Below are the code and all the weights of a small trained network. Each question names an input and a class and asks about switching units off, where a switched-off unit gives its printed mean instead of its output.

import numpy as np


def w(rows, s, z=0):
    codes = np.array(rows[::2]) - 128.0
    scale = np.full(codes.shape[1], s)
    scale[-1] = z or s
    return codes * scale


def norm(h):
    return h / np.sqrt((h * h).mean(-1, keepdims=True) + 1e-5)


def f(y):
    return y / 2 * (1 + np.tanh(0.7978845608 * (y + 0.044715 * y**3)))


def log_softmax(a):
    a = a - a.max(-1, keepdims=True)
    return a - np.log(np.exp(a).sum(-1, keepdims=True))


def net(x, mask):
    res = np.array(x, float).reshape(1, 2) / 4 @ E
    u = 0
    for l in range(2):
        y = f(norm(res) @ A[l][:, :-1].T + A[l][:, -1])
        res = res + np.where(mask[u : u + 12], y, B[l][:, -1]) @ B[l][:, :-1]
        u += 12
    return log_softmax(norm(res)[-1] @ U[:, :-1].T + U[:, -1])


A, B = {}, {}
E = w([
[170,173,134,29,53,223],'x0',
[36,2,231,134,46,121],'x1',
],0.00081)
A[0] = w([
[162,105,104,189,93,145,90],'0.n0',
[76,117,132,177,199,69,134],'0.n1',
[156,162,112,2,40,180,189],'0.n2',
[86,77,147,189,190,107,97],'0.n3',
[110,94,138,70,118,85,98],'0.n4',
[107,66,123,178,180,59,146],'0.n5',
[156,117,96,160,108,133,80],'0.n6',
[118,98,143,129,128,141,106],'0.n7',
[31,39,232,108,62,96,165],'0.n8',
[203,226,47,97,186,76,209],'0.n9',
[178,110,164,130,141,124,2],'0.n10',
[156,105,126,108,131,130,87],'0.n11',
],0.0014,0.0017)
B[0] = w([
[106,163,151,103,131,110,106],'0.n0',
[159,160,131,163,19,149,146],'0.n1',
[152,92,119,228,98,85,207],'0.n2',
[162,149,53,103,50,136,120],'0.n3',
[126,134,90,89,195,145,109],'0.n4',
[176,128,74,137,35,154,153],'0.n5',
[66,135,139,69,173,127,102],'0.n6',
[126,142,124,111,160,136,113],'0.n7',
[196,107,81,164,202,220,186],'0.n8',
[110,3,161,187,109,227,249],'0.n9',
[63,214,139,48,119,44,64],'0.n10',
[102,138,125,98,148,103,105],'0.n11',
],0.0013,0.0014)
A[1] = w([
[139,112,110,150,96,154,111],'1.n0',
[128,164,131,3,93,163,3],'1.n1',
[82,97,162,133,74,98,81],'1.n2',
[160,217,77,126,182,113,143],'1.n3',
[93,103,160,129,81,108,65],'1.n4',
[124,110,90,155,140,166,102],'1.n5',
[116,135,110,124,108,130,18],'1.n6',
[124,114,119,142,145,163,105],'1.n7',
[135,158,140,24,71,151,7],'1.n8',
[75,125,122,143,175,21,157],'1.n9',
[18,93,199,71,103,88,12],'1.n10',
[161,198,87,139,135,118,106],'1.n11',
],0.0045,0.00055)
B[1] = w([
[128,163,136,132,166,121,233],'1.n0',
[118,115,121,206,108,78,161],'1.n1',
[119,116,122,65,127,148,161],'1.n2',
[78,62,157,35,100,153,248],'1.n3',
[100,110,116,69,143,146,143],'1.n4',
[154,178,123,118,131,109,241],'1.n5',
[136,92,137,146,156,127,98],'1.n6',
[132,178,109,141,134,95,195],'1.n7',
[168,157,44,215,69,80,152],'1.n8',
[206,202,88,174,5,149,134],'1.n9',
[159,161,85,54,174,148,144],'1.n10',
[94,72,142,64,143,152,200],'1.n11',
],0.0028,0.0013)
U = w([
[111,65,119,4,138,187,202],'0',
[177,140,75,214,36,121,204],'1',
[136,174,186,174,226,132,172],'2',
[80,150,142,102,112,60,2],'3',
[87,144,139,108,118,71,27],'4',
[82,149,142,106,115,70,7],'5',
[104,136,139,113,120,87,44],'6',
],0.012,0.0054)

Each question gives the input, the list of numbers given to net, and the class t.
The units are the neurons (one row each of A and B). Each row of codes is followed by its name. A weight is (code - 128) times the scale printed after its matrix; where a second scale follows, it is the last column's (A, B and U).
mask holds one flag per neuron, layer by layer. A switched-off neuron (its flag False) gives its mean, the last column of its row in B, instead of its output. The means were averaged over made-up inputs and are rounded, as every weight is.
A unit's drop is (log p(t) with every unit on - log p(t) with that unit switched off) / (log p(t) with every unit on - log p(t) with every unit switched off).
most important unit: the unit with the biggest drop
top k neurons: the k neurons with the biggest drops, biggest first
k most important neurons of layer l: the k neurons of layer l with the biggest drops, biggest first
drop when u is switched off: that unit's drop, to one decimal
input [-2,0], class 2: 3 most important neurons of layer 1	1.n3, 1.n10, 1.n0
input [-3,3], class 2: 4 most important neurons of layer 1	1.n3, 1.n8, 1.n11, 1.n1
input [-7,7], class 0: top 3 neurons	1.n2, 1.n8, 1.n4
input [3,1], class 2: top 2 neurons	0.n2, 1.n3
input [6,-4], class 1: top 2 neurons	1.n8, 1.n1
input [-6,3], class 1: most important neuron of layer 1	1.n9
input [-8,6], class 1: top 4 neurons	1.n9, 1.n3, 1.n11, 0.n9
input [-1,0], class 2: top 2 neurons	1.n3, 1.n9
input [-3,0], class 2: top 3 neurons	1.n3, 0.n5, 1.n8
input [-4,-4], class 0: 3 most important neurons of layer 1	1.n3, 1.n8, 1.n11
input [-4,-2], class 1: top 2 neurons	1.n9, 0.n8
input [1,-4], class 0: 3 most important neurons of layer 1	1.n3, 1.n11, 1.n1
input [3,0], class 2: 2 most important neurons of layer 1	1.n3, 1.n9
input [-3,8], class 0: most important neuron of layer 1	1.n10
input [7,5], class 1: 3 most important neurons of layer 1	1.n8, 1.n3, 1.n1
input [-4,1], class 1: top 2 neurons	1.n9, 0.n9
input [2,0], class 2: drop when 0.n2 is switched off	0.1
input [-2,-7], class 0: drop when 1.n3 is switched off	0.2
input [3,-7], class 0: drop when 1.n3 is switched off	0.2
input [-5,7], class 0: most important unit	1.n10
